Each row has a class, written after it.
[-11 -34  13 -16 -23 -32   0  -3  30 -27   1   3  -8 -11  25   9  -8   7
 -44  -8  -1 -41 -21 -14  25  45 -36  23  23  -3  -5 -16  45   4   8  -8
  23  48 -28 -15 -25] -> V
[-34 -47  -5  40 -46   8  58  44 -11  12  32  32 -17  37 -13  38  38  -3
  16  10  56  47 -10   2 -63   6   4  33  11 -70  43 -13   0  42 -12 -10
  30 -14 -18 -16   8] -> J
[-15  12  48  16 -20  -7   8 -38  -1 -28  -9  14  20  32  33   0  36  45
  -3   3  46  24  22 -20   2  25  14 -14 -20  14  34  33  54  25  -2 -47
  15 -34   7 -55 -48] -> J
[ -4  50  26 -14  36  -7   0 -16   9  10   1  26   6  -3  34 -18   5  12
  10  -9  15 -18  16 -10 -29 -30   6 -17  16  11 -16  20 -17  30 -15 -32
  83 -28   7 -54  10] -> P
[-12 -28  12 -10   8 -55  30  30  25  -3 -15   0  77 -24  25  26 -17  24
   0   9   6  -1  18   7  -5   8 -31  39   3   0  -8  30  26  35 -19  16
  27  30 -20   4 -29] -> H
[ -9 -14 -23 -15  -3 -59  -6  56   2 -45   1  26 -49 -14  29  18  36 -11
  -2 -21  43  -3 -13  32  13  45  -6  -6  -1 -30 -52  32  -9  39  -8 -16
 -82  19 -15  28  -5] -> F
[ 29  10  34 -15  36 -37   2 -18   2 -15  11   9  64  -1  30   5 -17 -19
  -1 -12  32   0  47   6   1 -17  16 -49 -45  31  29  64  24  31   9  25
  99   0  29 -66  12] -> N
[  2  -1   5  40 -23  66  27 -10  -9  13 -13  23   7  21   3  13  42  32
  22   0  19  12 -11 -12  -1 -18  23 -28  29  -4  -4  10  34   0  -6 -10
   8  -8  28 -57 -23] -> J
[ -1  27   3 -17 -37 -62  15  19  -2  31 -24  -7 -69  43   7 -14  42  27
 -29  16  22  26  -7   1  12 -11   0  24  34 -21 -17  27   7  -2 -39 -10
  69 -32 -10 -30 -20] -> A
[ 18   1 -24  -2 -45 -78  31  29  13 -16 -20  40  -7  -7  13   2  18 -24
 -20 -41  15  33  20 -22 -32 -19 -41  17  47 -19  -6  -5   5  52  -9   3
  -9  12 -23 -25  11] -> J
[  7  -2 -64   8 -27  25  -8  -2  11 -37  13 -11 -44 -59 -30 -61  23  11
   4 -15 -43   0 -32  -8  10   0 -12  50  46 -28 -32 -15  61 -74  32 -20
 -54   1  -1  37  47] -> H
[   3   29    0  -37  -21  -45  -13  -79   52    9  -23   22  -13    4
  -10 -113   22   47   88  -19   32   -2  -22  -29   -1   -6   24   -1
  -22  -13  -24   16   18  -66   69  -47  -46   50  -22   23   -7] -> S
[-14  -6  19  12 -22   4  -5 -54   1  22   5  31  20  29 -10 -21  12   9
  24  30   8  17  -7   1   5  14  31 -17 -21  -7  32  26  -8  18  17 -34
  -9  -8   7 -37  -3] -> S
[  1   8   5   5   1   1 -29 -25  18  23  -8   3  40   5  15 -52  -5 -18
 -41  16   2 -25  11 -29  24  16  10  13 -33  14  -6  56  12  -2  24  25
  63  21  -6 -39  10] -> N
[ 14  16 -15   1 -30  23  15  16 -34   8   7  14   4 -25 -15  85  -3   3
 -12   2 -26 -24  36  -4  62 -39  10   7   1  16  -1 -25  -9   7  18 -15
   1 -33   7  -4  -8] -> P
[ 23  65 -13 -23 -20 -27 -12 -26 -26   5  -6   6 -60  14  14 -36  23 -20
  11  16  29  50  -2 -29 -34  17  -4 -11  11  -4 -29  56 -41  11 -21  12
 -20   1   3  -8   5] -> H
[-27  -1  10 -50  24 -23 -30 -12 -14  45  -8 -45  -4 -13   2 -20 -61  44
 -13 -10 -40 -34  47  -2  66   5 -23   2  19  37 -34 -32  26 -35  -4 -20
   3 -21 -10  46 -16] -> A
[ -5   2 -25 -10  -3  -4  -8  44  -1  -8 -26 -23 -45   1 -11  10  30  36
 -10 -38 -23  34  -6  14  12  -8 -29  30  45  -5  -7 -40  23 -12 -10  16
  28 -27   6  36   1] -> V
[-31 -31 -47  -7  16  10  -3 -53 -32 -44  26 -11 -17 -41 -14  -8  -9  13
   6  11 -59  17 -42 -31 -22  33 -40  18  73 -14   6 -42  12  -7  12  -9
 -36  -3  -8  19  11] -> V
[-29 -26  10   5 -74  22 -19 -24  -8 -27  11  -3 -34  29  20 -33  56  20
  -3  -8  38  -1 -13 -17  72  10  38   6  -4 -17   5  29  59  30 -12 -33
  43  -2 -17 -30 -18] -> L
[ -5 -19  43 -23  26 -34   1  -6 -17 -35  -8  33 -14 -20  12 -16  17  -5
  13  27  15  56 -37   1 -15   8   8  -7 -24 -15   2  11 -30  16  17 -22
 -55   7 -32 -14   1] -> L
[-18 -30  -2 -17   0 -36 -12  -4  -4 -30   7 -79 -29  32  18 -22 -12  -6
 -34 -26  25  41   0   5 -14  42 -40  -8  19  -7   2  24  70  21 -32  48
  53  21 -19   8 -34] -> R
[-65 -48 -26   7  38  10  18 -20 -19 -14  19 -26 -29 -28 -53  33   7  42
   0   8 -34 -31 -55  22  82  43 -12   5  23 -27   3 -36  10 -76  18 -53
  -7   4  -4  15  12] -> N
[-18   7   7 -37  10  25   0 -29 -20 -16   1 -54  -4 -24   8  10 -29  34
 -46  16 -40  -8 -13 -25 -16  43 -57   7  -4  51  16 -32  -2 -27  -3   2
 -10  -3  -8  35 -28] -> V
[ 19 -17   0  22 -20 -46   0  57  13  11 -17 -20  13  35 -12  25  24 -19
 -53   8  26  -6  27  46  41   7  28   3  -9 -22  -2  44  15   0   6  35
  45  23   7 -14 -22] -> R
[ -1 -14 -39  15 -18  17 -18  50 -20 -13   7 -64 -35  34  11  21 -45 -15
 -75 -21 -19  29 -14  13  26  28 -42  37   2   4 -14   0  12 -17 -31  71
  22 -43   3  41  -1] -> R
[-25 -43  13  17 -70  -9   8  24   4  24 -23 -38  30  38  25  40  32  84
   1  16  35  26  28  19  31  50  21  54  20 -15  21  48 114  12   2  -4
  79 -29  48 -20 -55] -> H
[ -7   2  -1 -17  -6 -24  -5 -12  -2  -9  -9   2   9  -6  10  63 -23 -25
   8  -8   5 -45  43  -9  40  21 -19 -23  26  25 -14   2 -11  11  10   8
  10  32   0   6 -26] -> V
[ 45  12 -28  13  -8 -20  53 -13  27 -60  23  22   7  18  11   2  35  60
  86   2  94  -6   0  21  31 -30  28 -18 -19 -21 -30  80  58 -52  14 -39
  13 -31  33  18 -60] -> V
[-64  -9  41 -14 -56  33  18 -55 -45  24  18  -8 -19  36 -11  62  13  -5
 -23  33   7  -8  22 -13  19  29  22   1 -21 -14  61 -11  21  25   4 -37
  33 -43  -7 -62 -18] -> A
[ 13  22  24  -5 -29  18  -1   4 -15   1  26  10 -28 -16   1 -14  -1 -11
  37 -10  33 -13   3 -26 -61 -28  17  -1   0 -14  -5 -17 -23  10   2  20
   5  14  -5 -34  30] -> A
[-11  -8   2  29 -13  25 -35  21  -5  18   5  -4 -23   1 -28 -10 -27 -23
 -10   2 -15 -29   8   6  17   7  -8  -7  -6  23 -10  20 -43 -34   0  -5
   1 -10  15  -8  34] -> A
[ -7 -21 -36   1 -65 -19  22  31  -8  25 -11  13 -44  19 -11  43  43  -4
 -16 -26  16   2  21   9  57   5  -7   8  52 -22 -11 -18  31  23  -9 -19
  39 -21   3  -5 -16] -> V
[  7 -10   4  45 -74  16  14  25  32 -26  23 -20 -51  19  25  -1 -23  -6
 -47 -42  18  31  -6   7   2  45 -53  11  16  -5  33 -46  51  -5 -19  39
  12 -27  -7 -31   7] -> S
[-33  -5  13  13 -46 -20  27  27   3 -14  14 -20   4   3  29 -33  26  41
  15 -19  36  -2  12  -8  15  35  -1   3 -16 -15   4 -21  22  -7  15  10
  -9  -3 -41  18 -48] -> F
[ -27  -65    9   33 -101  -14   -2  -36    2  -21   36   34  -15   44
  -22   -2   23    3   33   -4   66    7  -13   -6   11   24   50   -7
  -19  -37   51    6   22   30   30  -68  -68   42   -5  -26  -15] -> S
[ 18 -27  10 -13  16 -10  23  21 -27 -34   3 -13  33 -19  20  12 -11 -15
  45  42  31   3 -29  28  39  -2  36  -4 -68   4 -12  62 -17 -38  15  29
 -28 -26 -24  35 -14] -> L
[ -5  -6  41   8  -2  32  -9   7 -16 -23  27 -22  -1  43   1  41 -15  29
 -18  12  43   5  -2  43  62  16  40  -5 -42   3  13  30  17  17 -14  -8
  41 -24  16  -9 -26] -> S
[ -5 -12  -9  50 -76  53   0  -3  11  14 -15 -21  -7  34 -27  49 -19   8
  -2 -34  13  -6  21  15  76  16  15   5 -11   9  14 -39  36 -54  31   0
 -57 -25  23   5 -18] -> S
[ 12  14  18  12  -7  15   8  -3 -24  29   0  10  17  40  27  19  -4 -40
  37  31  23   0  10  14 -20 -35  45 -44   6  -7  21  26 -59  26 -32  39
  20 -10  22 -33  12] -> L
[  -7  -31  -22  -14 -108  -42   18  -20   11   -3   -7    0  -14   27
  -12   -4   28   29   -9  -34   26   17   -6  -25   -2   13   -7   52
    4  -45   18   24   63   -6   23   -6   -4   42   -3  -20   -5] -> H
[  5   2  32 -30  13 -22  13   5 -19 -13  -3 -34  19 -12   1   6 -11  24
 -14  18  -6   0   0  22  40 -30  28  -2 -11   8  21 -37 -26 -14  -1 -19
  -8   6 -10  25  -9] -> L
[ 29  37 -43  11 -44 -17  13  38   4  60 -61  28 -48   8   0   6  59   7
  11  27  -2  24  -8 -23 -55 -25 -10  34 102 -12 -53  16 -17   2 -14   8
  30 -28  34 -20  -8] -> V
[ 14  11 -13  -6  -4 -54  11  13 -20  22   6 -26 -22  44  -2   5 -30 -20
  10  33  35  20   7  41  16  10  16  -7  15 -42 -14  21 -50   2   3   2
 -37 -12  17  36 -15] -> F
[ 18  13  -2  -1 -70 -18  12  -1  22 -30 -18  23  17  -8  22  -9  50   5
  19 -26  22 -31  18 -23 -66 -24   0   4  28  -7  10  12  60  20  20   2
 -29  16  10 -31 -32] -> V
[ 13 -13  37  29 -31  28   8  12 -18   5  18 -44  15  38 -24  27  -5 -10
   4  -1  41  -2   3  30   5  -4  39  15 -42 -36  37  18  27 -20  15  23
  57 -30  17 -11  -8] -> L
[  7 -15  54   9  20  -2  -4  10   9 -14 -14  21   0  -4  39   6  17  17
  12   9  20  41 -42  10 -47  23 -10 -14  -7  -8  13   8 -10  40 -24  15
   4  10  10 -51   5] -> L
[ 47  44 -25 -26  -7 -55  -2 -10  24 -36 -42  -1  -8 -14  18 -15  31  33
  18 -34   4  13  21  -1  35 -18  -5 -16  27  24 -22   0  23 -30  23   5
 -12   9  20  18 -27] -> V
[-25  -7  12 -10 -32  44   2 -25 -51   6 -17  -6  11  31   9   8  22  12
  11  39  -2  42 -34 -18   1  -5  48  11  -3  -3  38  -5 -33  29  10  -5
 -12 -11   4 -16  -1] -> J
[  1   9  38  -6  26 -70 -37  30  -3   8 -19  20 -65   1   3   5   0  -1
  23 -11  22  15  -3  17  22  40  -9 -18  17  -1 -48  20 -13  -4  10 -35
  -3 -18   4  -6 -21] -> A
[-11 -12  20  -3 -50  11  10  12 -23  45 -32  15  44  12  30  57   3 -71
  -6   7 -14  34  66 -15 -46 -17 -25 -26   6  20  43  19 -11 101 -25  87
  38  -7  -8 -58   2] -> L
[ 13  69  55 -31  30  20  18 -26 -41 -12   8 -11  15 -24   0 -35  -3  43
  31  11   0   0  43 -17  18 -42  22 -35 -26  36   4   0   3 -51  26 -22
  20 -63  -6 -10  -7] -> J
[-40 -73  18 -14   8  11 -24 -20 -26 -18  24 -21 -45   2 -21  20 -24  -9
  17   4 -19 -29 -72  22  24  46   7 -14  21 -40   8 -22  -7 -28  21 -20
 -40  62  -8  16  12] -> L
[ -8 -23 -17  13 -12  11   2  29  16 -64  15   8 -26 -37 -25 -33  39   9
  64 -12  15  -5 -43  20  12 -34  -3   2   7 -23 -20   9   6 -10   8 -51
 -49  24 -15  52  -2] -> L
[ 46  28 -22  11  30  -4  10  10 -17   6 -22 -17  -3  -9   5  12  -9   3
  10  -5 -10  32  -8   4  46 -13 -12 -16  -1  18 -28  28  12 -50   2  64
  30 -47  24 -11  -3] -> N
[  7  -8 -40  21  -7  44 -24 -34 -13 -23  -8  -4 -30  -9   4  42  -5   3
   8   2  16  41 -14 -34   2  21   9  25  15  13 -22  -4  10   4  23 -15
 -33  -1  26   5  -3] -> P
[  7  16  21 -23  13 -32  27  -8 -18  76 -12  -8  53  20  10   5 -34 -33
 -30  24 -43   8  48 -13 -19 -20 -32 -28   3  26   6  29  -5  36 -12  42
  87 -18 -12 -26 -30] -> F
[-14 -46 -25   6 -53  31  36   4 -34 -37  18  -2  -1  -7  -8  64  29  31
 -51   7   1  12  -2   0  43  18   1  29  -4 -11  30   1  53  15  -4 -17
   0 -22   1 -24   6] -> J
[-19  17  37 -17  -2  17  12 -44  -1   3  24  29  88 -26  19  49 -31  63
  55  -6 -16 -62  43 -22  40 -23  21   6 -44  14  21 -35  12   4  33 -13
  21 -17   5 -17 -20] -> A
[-46  -7  -7  15 -36  10  14  -1  28  -3  16  35 -41   8   0 -22   6  -4
  13 -18  14  23 -11 -18 -60  14 -40  -1  50 -22  12 -27 -25  13  -7 -50
 -25  44   2 -10  20] -> H
[-14   7  25  -7  11  25  20  12   4  23  -5 -13  10 -24  -4 -45   2  15
  -2 -10  -1 -11  -6  -1 -55 -24 -11 -12  -9  -1  -4 -46  -5 -24 -10  -1
 -45   0 -16 -12  17] -> R
[ 14   1  13 -27  25  -7  21  62 -22  25 -13  -4  12 -34  46  17   0 -17
 -12  18  12  18   5   4 -36  10 -19  24  12  -4 -31  13   7  54 -39  67
  53 -30 -28 -13  21] -> J
[ -2  13 -41 -40  -1 -40  -4  -2 -30  -1 -21 -22 -58 -47 -18   2  10   9
   8 -21 -62  42 -12 -23 -14   6 -45   0  64  12 -22 -49  -8 -15  17  16
 -20  10 -11  34   1] -> A
[ 38  32 -16 -11 -35 -46 -17 -19 -13   1 -12  17 -61   8   9 -41  34  -5
  13   8  25  39   0 -27 -18   3  23 -11   4   2 -23  41  -7 -17  17  -1
 -16  -6   9 -19  -1] -> A
[-14 -14  -5   8 -22  46  15 -46  24  -5  14  39  20 -17 -15   5   6  21
  20   2  -6 -40 -20 -28  10   5  27  20 -52  13  10   1  32 -85  48 -71
 -39  14   9   3  17] -> H
[-34 -18  30 -29  13  36  12 -43 -48 -19  14  29  19 -23 -18  10 -16   3
  52  33   1  -2 -31 -12  61 -27  40  -6 -36  -9   7  15 -26 -21  56 -38
  -5 -29  -1 -45  33] -> N
[-21 -26 -13 -21 -57 -40  31   5 -10  -1  -7 -20  12  12   3  13  40  58
   5   1  30  38  11   5  -4  22  -1  31  15 -30  14  30  58  30   0 -15
   9  18   8   6 -43] -> H
[-29   9  52 -29  17 -16  -5 -40 -41  -4  10 -25  28  15   9  44   6  41
   7  28  11  -1  43  13 -17   2  23 -29  -3   2  48  10  27  59   5 -44
  -3 -14  17 -17 -63] -> P
[-14 -14  13  17   0  39  -2  31 -54   9   2 -55  38  24  12  23 -32  15
 -68  14 -21  11  11 -19  41   3  29  33   4  42  11  -7   4  -9 -17  29
  98 -48  -4   6 -14] -> J
[  5 -24 -30  -6 -10 -17  23   6  12  -7  12  43 -26 -18 -21  16 -12  19
  10 -55 -44 -18 -30   7  52  -2 -28 -22  12  -6 -23 -21  11 -65  31  15
  -7  23 -20   2  17] -> S
[  3  71  27 -10 -12   0   3  -9 -41  42 -14 -11   0   2   8  27 -16 -23
  32   4   8  -1  58 -19 -40 -15   7 -28  33   6 -14 -28 -27  11  11  15
 -12 -56  23 -22 -17] -> R
[ 27  12 -12 -22  25 -39  -2  14  16 -21  -8 -16   9 -14  40 -42 -21  -1
  42   6  20 -27 -20  27  73  10   8 -24 -10   4 -64  55 -19 -26  10  34
  -4  24 -10  29 -11] -> F
[ 18  29  -2  -9  37 -50  -7   1   7  11 -25  22  22 -39  16 -34 -12   9
  -2  14 -17  21   3 -21  12  24  -8  22   9  20 -55  30 -18 -33  19  -5
   3  -7  -8   7   2] -> H
[ 28  60  -2  10 -10  21  21  16 -29  14 -13 -25  13  -7   5 -13  15  -5
 -12  10  26  23  26 -25 -53 -32   7   4 -35  25  10  34 -31 -26 -14  70
  32 -55  13 -38  29] -> N
[-52 -38  18 -10  21  49 -27   9 -28 -58  21 -16  -5 -34  -5  -5   7   3
  12  -6  -5  14 -45  10  48  14   0   5 -13  -3 -13 -22   7  47  -2 -30
 -17  -3 -25   8   7] -> R
[ 19  16 -16  27 -52  39  11  10   3 -12  28  -2 -52  10  -3  46  11 -35
 -38 -14  10  13 -21  -9 -61   8 -20  13   0   1  30 -23   1  27 -43  28
  14  -5   3 -25  32] -> S
[  6  -9  29 -28 -34 -37 -11   1 -26  12   4  29   4   6   5  23 -30 -47
   0   3   3 -19  -2  -8 -25 -30   0  -4 -29  -5  26  16 -62  57   6  -5
 -37  15 -16 -34  24] -> P
[-20  -2  42   2 -19   7  -3 -31 -13  -3  31 -32 -27  45  -5 -11  -5  19
 -16   6  51   4   5   0   5   9  27  11 -41 -23  52 -10  56 -21   9 -44
   1 -37  10 -13 -14] -> N
[-24 -54 -27  20   4 -37  22  37  34 -30  25 -37 -12  21 -20 -42   0  36
  -7 -33  15  -2 -51  51  25  -5 -20  26  42 -70 -10 -16  43 -19 -21 -19
  31  17  -9  24  -3] -> R
[ 32  39 -10 -29 -24  -8  -1 -24 -18  -2  25  -2 -63  28  20 -36  12 -43
  32  -6  35   5   9  -3 -10   3  28 -43 -60  -3   0  43   6 -47  22  19
 -27 -28  -3  16  16] -> F
[-21  -9  71 -37  73  -1 -29 -54   8 -45  14 -46   4  13  19 -39 -20  40
   7   6   2   9 -21  10 -13  -5   1 -40 -27  43  34   8  44  -3 -23 -70
  40  17   4  24 -38] -> L
